Below is a small trained network, with its code and all its weights. Each question gives an input and a class and asks what happens when units are switched off, that is, made to give their printed mean instead of their output.

import numpy as np


def w(rows, s, z=0):
    codes = np.array(rows[::2]) - 128.0
    scale = np.full(codes.shape[1], s)
    scale[-1] = z or s
    return codes * scale


def f(y):
    return np.maximum(y, 0)


def log_softmax(a):
    a = a - a.max(-1, keepdims=True)
    return a - np.log(np.exp(a).sum(-1, keepdims=True))


def net(x, mask):
    res = np.array(x, float).reshape(1, 2) / 4 @ E
    y = f(res @ A[0][:, :-1].T + A[0][:, -1])
    res = res + np.where(mask, y, B[0][:, -1]) @ B[0][:, :-1]
    return log_softmax(res[-1] @ U[:, :-1].T + U[:, -1])


A, B = {}, {}
E = w([
[115,167,188,117,65,175,54,59],'x0',
[85,36,88,162,14,246,194,165],'x1',
],0.012)
A[0] = w([
[26,92,44,149,15,179,163,138,18],'N1',
[64,128,254,108,130,206,9,132,22],'N2',
[39,137,131,170,70,243,139,136,32],'N3',
[163,147,48,213,204,107,189,185,1],'N4',
[182,251,225,84,191,82,91,56,97],'N5',
[253,140,129,132,138,56,133,126,117],'N6',
],0.0084,0.0059)
B[0] = w([
[123,130,117,166,177,131,149,121,209],'N1',
[164,75,112,69,57,160,75,231,182],'N2',
[80,148,93,204,142,176,143,154,195],'N3',
[109,104,75,85,25,183,42,248,168],'N4',
[54,89,122,192,184,154,122,118,253],'N5',
[123,96,144,140,151,139,198,131,181],'N6',
],0.016)
U = w([
[81,114,85,196,189,127,197,123,36],'0',
[100,98,92,118,88,133,90,155,177],'1',
[58,132,121,113,124,135,199,84,252],'2',
[254,197,149,30,59,94,112,59,72],'3',
[184,235,198,55,38,79,157,96,73],'4',
],0.0092,0.013)

Each question gives the input, the list of numbers given to net, and the class t.
The units are the neurons (one row each of A and B). Each row of codes is followed by its name. A weight is (code - 128) times the scale printed after its matrix; where a second scale follows, it is the last column's (A, B and U).
mask holds one flag per neuron, in row order. A switched-off neuron (its flag False) gives its mean, the last column of its row in B, instead of its output. The means were averaged over made-up inputs and are rounded, as every weight is.
A unit's drop is (log p(t) with every unit on - log p(t) with that unit switched off) / (log p(t) with every unit on - log p(t) with every unit switched off).
The circuit of an input: a set's keep is (log p(t) with only the set's units on - log p(t) with every unit switched off) / (log p(t) with every unit on - log p(t) with every unit switched off). Starting from all 6 units, units are removed one at a time, each time the one whose removal leaves the highest keep (on an exact tie, the one counted first), for as long as the keep stays at least 0.8.
units of the circuit, in order: the units of the circuit, biggest drop first
top k neurons: the k neurons with the biggest drops, biggest first
drop when u is switched off: that unit's drop, to one decimal
input [-5,-3], class 1: top 2 neurons -> (N4 N1)
input [3,4], class 0: units of the circuit, in order -> (N3)
input [-4,2], class 1: top 3 neurons -> (N5 N4 N6)
input [5,5], class 0: top 3 neurons -> (N3 N1 N4)
input [-1,3], class 2: units of the circuit, in order -> (N5 N2)
input [-2,0], class 2: top 3 neurons -> (N2 N4 N5)
input [1,-1], class 2: top 2 neurons -> (N2 N4)
input [-7,-5], class 1: top 3 neurons -> (N4 N1 N3)
input [-7,5], class 1: top 3 neurons -> (N4 N5 N6)
input [-5,3], class 1: top 2 neurons -> (N4 N5)
input [6,8], class 0: top 2 neurons -> (N1 N3)
input [4,7], class 0: top 2 neurons -> (N1 N3)
input [-5,-4], class 1: top 3 neurons -> (N4 N1 N3)
input [-7,4], class 1: top neuron -> (N4)
input [-6,3], class 1: drop when N4 is switched off -> 0.4
input [-3,0], class 2: drop when N2 is switched off -> 1.9
input [3,7], class 0: drop when N3 is switched off -> 0.1
